Below are the code and all the weights of a small trained network. Each question names an input and a class and asks about switching units off, where a switched-off unit gives its printed mean instead of its output.

import numpy as np


def w(rows, s, z=0):
    codes = np.array(rows[::2]) - 128.0
    scale = np.full(codes.shape[1], s)
    scale[-1] = z or s
    return codes * scale


def norm(h):
    return h / np.sqrt((h * h).mean(-1, keepdims=True) + 1e-5)


def f(y):
    return y / 2 * (1 + np.tanh(0.7978845608 * (y + 0.044715 * y**3)))


def log_softmax(a):
    a = a - a.max(-1, keepdims=True)
    return a - np.log(np.exp(a).sum(-1, keepdims=True))


def net(x, mask):
    res = np.array(x, float).reshape(1, 7) / 4 @ E
    u = 0
    for l in range(2):
        y = f(norm(res) @ A[l][:, :-1].T + A[l][:, -1])
        res = res + np.where(mask[u : u + 14], y, B[l][:, -1]) @ B[l][:, :-1]
        u += 14
    return log_softmax(norm(res)[-1] @ U[:, :-1].T + U[:, -1])


A, B = {}, {}
E = w([
[136,119,254,155,127,129],'x0',
[129,128,128,127,125,129],'x1',
[190,211,147,139,100,101],'x2',
[126,128,128,127,128,128],'x3',
[130,128,129,127,130,128],'x4',
[127,129,128,129,126,129],'x5',
[125,158,126,110,171,215],'x6',
],0.0062)
A[0] = w([
[130,181,98,140,144,179,64],'0.n0',
[148,138,111,127,125,98,87],'0.n1',
[141,181,84,115,105,119,79],'0.n2',
[119,48,185,114,134,152,69],'0.n3',
[121,69,50,119,137,141,179],'0.n4',
[141,176,119,103,130,160,56],'0.n5',
[141,114,141,133,128,215,33],'0.n6',
[137,141,113,135,115,108,91],'0.n7',
[138,117,143,119,145,159,66],'0.n8',
[140,121,153,114,154,178,35],'0.n9',
[147,185,79,109,113,115,74],'0.n10',
[134,182,163,131,126,118,2],'0.n11',
[106,111,146,122,110,123,93],'0.n12',
[117,179,131,112,153,244,248],'0.n13',
],0.011,0.0025)
B[0] = w([
[248,51,94,56,146,100,171],'0.n0',
[47,146,156,181,128,161,137],'0.n1',
[82,132,82,174,138,119,177],'0.n2',
[160,83,46,177,146,110,198],'0.n3',
[158,167,231,117,69,133,231],'0.n4',
[229,84,124,119,134,89,154],'0.n5',
[19,182,150,108,131,66,157],'0.n6',
[63,158,138,164,128,143,134],'0.n7',
[68,128,146,127,129,124,132],'0.n8',
[31,144,166,157,110,115,147],'0.n9',
[79,129,74,178,141,111,186],'0.n10',
[130,145,150,85,72,151,154],'0.n11',
[172,105,122,156,129,148,134],'0.n12',
[155,191,136,165,242,184,255],'0.n13',
],0.013,0.0065)
A[1] = w([
[193,148,175,51,137,156,64],'1.n0',
[104,111,66,119,57,84,79],'1.n1',
[158,168,158,34,186,130,62],'1.n2',
[113,137,169,127,22,155,90],'1.n3',
[24,103,122,107,211,147,76],'1.n4',
[142,133,171,86,129,214,62],'1.n5',
[143,112,102,86,122,123,114],'1.n6',
[127,135,135,122,132,123,112],'1.n7',
[122,120,179,23,2,90,49],'1.n8',
[119,229,217,78,118,133,105],'1.n9',
[117,169,153,68,163,123,101],'1.n10',
[115,13,73,88,127,79,3],'1.n11',
[164,154,152,182,124,143,135],'1.n12',
[196,125,163,95,96,130,129],'1.n13',
],0.0093,0.0023)
B[1] = w([
[58,190,161,177,67,205,199],'1.n0',
[33,114,175,119,114,168,149],'1.n1',
[97,41,120,115,9,105,190],'1.n2',
[181,130,74,80,193,34,200],'1.n3',
[47,172,50,137,40,76,164],'1.n4',
[163,150,112,198,47,135,167],'1.n5',
[166,161,172,207,157,102,113],'1.n6',
[143,119,112,139,109,111,127],'1.n7',
[101,177,150,1,219,13,212],'1.n8',
[198,88,178,102,100,185,255],'1.n9',
[170,49,109,145,36,79,155],'1.n10',
[113,2,214,106,169,153,149],'1.n11',
[102,108,144,72,102,124,197],'1.n12',
[49,189,110,121,129,109,190],'1.n13',
],0.015,0.0059)
U = w([
[142,168,160,30,161,48,222],'0',
[29,164,73,186,122,119,205],'1',
[162,143,178,133,22,194,160],'2',
[219,153,51,157,213,149,4],'3',
[123,9,161,145,177,132,14],'4',
],0.014,0.0015)

Each question gives the input, the list of numbers given to net, and the class t.
The units are the neurons (one row each of A and B). Each row of codes is followed by its name. A weight is (code - 128) times the scale printed after its matrix; where a second scale follows, it is the last column's (A, B and U).
mask holds one flag per neuron, layer by layer. A switched-off neuron (its flag False) gives its mean, the last column of its row in B, instead of its output. The means were averaged over made-up inputs and are rounded, as every weight is.
A unit's drop is (log p(t) with every unit on - log p(t) with that unit switched off) / (log p(t) with every unit on - log p(t) with every unit switched off).
unit that matters most: the unit with the biggest drop
k most important neurons: the k neurons with the biggest drops, biggest first
top k neurons in layer l: the k neurons of layer l with the biggest drops, biggest first
drop when u is switched off: that unit's drop, to one decimal
input [-4,7,1,5,2,1,3], class 3: 2 most important neurons -> 0.n10; 0.n2
input [7,2,-1,-8,5,-4,3], class 1: unit that matters most -> 0.n4
input [2,3,-3,5,3,0,4], class 1: 2 most important neurons -> 1.n4; 0.n6
input [-6,1,1,1,-5,-1,-7], class 1: top 2 neurons in layer 0 -> 0.n10; 0.n2
input [0,6,1,0,-4,4,-7], class 1: top 3 neurons in layer 0 -> 0.n4; 0.n11; 0.n0
input [8,5,-3,8,-2,-1,0], class 4: 3 most important neurons -> 0.n3; 0.n13; 1.n11
input [5,2,-3,8,2,4,-4], class 4: 2 most important neurons -> 0.n13; 1.n11
input [-4,7,7,-4,8,-6,0], class 1: top 2 neurons in layer 0 -> 0.n10; 0.n2
input [8,-7,0,-3,4,2,-5], class 4: 2 most important neurons -> 0.n4; 0.n3
input [1,5,-6,6,7,7,5], class 1: 2 most important neurons -> 1.n4; 0.n3
input [-6,7,1,2,1,0,1], class 3: 4 most important neurons -> 0.n10; 0.n2; 1.n8; 1.n0
input [7,3,-2,5,6,8,0], class 4: 3 most important neurons -> 0.n3; 0.n13; 0.n1
input [5,-4,-6,2,8,-3,-7], class 4: 2 most important neurons -> 0.n13; 1.n11
input [-2,6,-8,6,-5,7,2], class 2: unit that matters most -> 0.n4
input [1,-6,-5,7,3,4,-2], class 4: 2 most important neurons -> 0.n3; 0.n13
input [3,-5,-4,6,3,0,-3], class 4: 2 most important neurons -> 0.n13; 1.n11
input [2,2,-5,7,2,5,-1], class 4: top 2 neurons in layer 0 -> 0.n3; 0.n13
input [-1,6,3,-8,-7,3,4], class 3: drop when 0.n13 is switched off -> 0.3
input [-6,8,2,-1,-7,2,3], class 3: drop when 0.n10 is switched off -> 0.4
input [-6,1,8,0,4,5,8], class 3: drop when 1.n10 is switched off -> 0.0
input [-5,-2,6,-7,3,7,2], class 3: unit that matters most -> 0.n0
